Below are the code and all the weights of a small trained network. Each question names an input and a class and asks about switching units off, where a switched-off unit gives its printed mean instead of its output.

import numpy as np


def w(rows, s, z=0):
    codes = np.array(rows[::2]) - 128.0
    scale = np.full(codes.shape[1], s)
    scale[-1] = z or s
    return codes * scale


def f(y):
    return y / 2 * (1 + np.tanh(0.7978845608 * (y + 0.044715 * y**3)))


def log_softmax(a):
    a = a - a.max(-1, keepdims=True)
    return a - np.log(np.exp(a).sum(-1, keepdims=True))


def net(x, mask):
    res = np.array(x, float).reshape(1, 6) / 4 @ E
    y = f(res @ A[0][:, :-1].T + A[0][:, -1])
    res = res + np.where(mask, y, B[0][:, -1]) @ B[0][:, :-1]
    return log_softmax(res[-1] @ U[:, :-1].T + U[:, -1])


A, B = {}, {}
E = w([
[125,97,140,171,40,98,245],'x0',
[167,53,84,105,115,145,136],'x1',
[71,64,102,77,106,80,127],'x2',
[169,194,189,91,33,61,118],'x3',
[63,88,154,119,56,140,106],'x4',
[174,60,151,119,103,149,34],'x5',
],0.011)
A[0] = w([
[68,151,181,92,159,84,65,117],'N0',
[84,38,118,166,118,119,154,147],'N1',
[143,110,143,57,92,113,143,236],'N2',
[42,103,191,58,136,81,173,240],'N3',
[117,224,132,175,130,168,144,168],'N4',
[169,97,79,170,113,174,142,50],'N5',
[141,58,113,72,102,91,176,171],'N6',
[124,91,103,185,210,150,167,63],'N7',
[117,99,118,116,132,177,112,153],'N8',
[143,148,195,153,103,139,60,238],'N9',
[237,118,125,126,113,161,105,227],'N10',
[123,158,178,137,14,30,113,203],'N11',
[106,138,93,74,175,162,63,190],'N12',
[174,158,108,120,154,103,145,196],'N13',
[86,57,10,108,79,72,123,162],'N14',
[90,120,125,108,154,133,54,194],'N15',
[137,192,77,134,138,81,163,22],'N16',
[191,91,128,134,132,121,61,163],'N17',
[180,225,114,76,152,83,120,253],'N18',
],0.011,0.0043)
B[0] = w([
[244,102,69,99,180,217,166,178],'N0',
[82,174,65,70,135,86,69,193],'N1',
[149,97,117,164,83,56,107,186],'N2',
[171,142,83,180,86,95,146,203],'N3',
[87,195,54,183,77,111,227,183],'N4',
[134,119,96,76,242,146,74,157],'N5',
[72,142,93,197,131,38,166,195],'N6',
[124,110,206,220,54,32,230,178],'N7',
[109,76,106,59,93,194,131,162],'N8',
[246,104,156,109,74,137,173,197],'N9',
[214,107,121,101,134,127,42,202],'N10',
[172,150,180,153,9,2,191,249],'N11',
[133,123,34,122,151,155,182,203],'N12',
[144,204,74,112,97,113,119,165],'N13',
[29,194,56,188,132,65,114,208],'N14',
[147,132,33,106,115,192,177,188],'N15',
[193,174,85,146,113,116,99,158],'N16',
[194,158,120,21,229,202,105,192],'N17',
[191,220,15,120,124,71,73,214],'N18',
],0.0078,0.015)
U = w([
[40,107,134,135,108,133,144,109],'0',
[182,98,229,87,113,124,56,85],'1',
[101,167,159,190,63,69,181,173],'2',
[117,167,78,108,172,171,106,184],'3',
[58,193,235,60,161,153,89,1],'4',
[143,68,144,112,186,252,144,109],'5',
],0.012,0.0089)

Each question gives the input, the list of numbers given to net, and the class t.
The units are the neurons (one row each of A and B). Each row of codes is followed by its name. A weight is (code - 128) times the scale printed after its matrix; where a second scale follows, it is the last column's (A, B and U).
mask holds one flag per neuron, in row order. A switched-off neuron (its flag False) gives its mean, the last column of its row in B, instead of its output. The means were averaged over made-up inputs and are rounded, as every weight is.
A unit's drop is (log p(t) with every unit on - log p(t) with that unit switched off) / (log p(t) with every unit on - log p(t) with every unit switched off).
The circuit of an input: a set's keep is (log p(t) with only the set's units on - log p(t) with every unit switched off) / (log p(t) with every unit on - log p(t) with every unit switched off). Starting from the 12 units with the biggest drops (on a tie, the unit counted first), units are removed one at a time, each time the one whose removal leaves the highest keep (on an exact tie, the one counted first), for as long as the keep stays at least 0.8.
units of the circuit, in order: the units of the circuit, biggest drop first
top k neurons: the k neurons with the biggest drops, biggest first
drop of u: that unit's drop, to one decimal
input [0,4,5,3,-7,2], class 3: units of the circuit, in order -> [N11]
input [-3,-3,6,-7,-7,-2], class 2: top 2 neurons -> [N7, N17]
input [-4,0,4,-6,-7,-5], class 2: top 2 neurons -> [N7, N17]
input [-5,4,-7,-4,3,-6], class 2: top 2 neurons -> [N7, N17]
input [-5,7,5,1,7,-7], class 0: top 2 neurons -> [N11, N7]
input [-3,3,3,-8,1,-3], class 0: top 2 neurons -> [N7, N11]
input [-4,-1,-5,7,-7,3], class 3: top 2 neurons -> [N18, N4]
input [1,0,-6,6,3,3], class 1: drop of N7 -> 0.2
input [1,8,-5,2,3,5], class 1: drop of N13 -> 0.0
input [-7,0,-2,-8,2,-3], class 5: drop of N18 -> 0.1
input [5,7,4,-8,7,4], class 0: drop of N11 -> 0.2
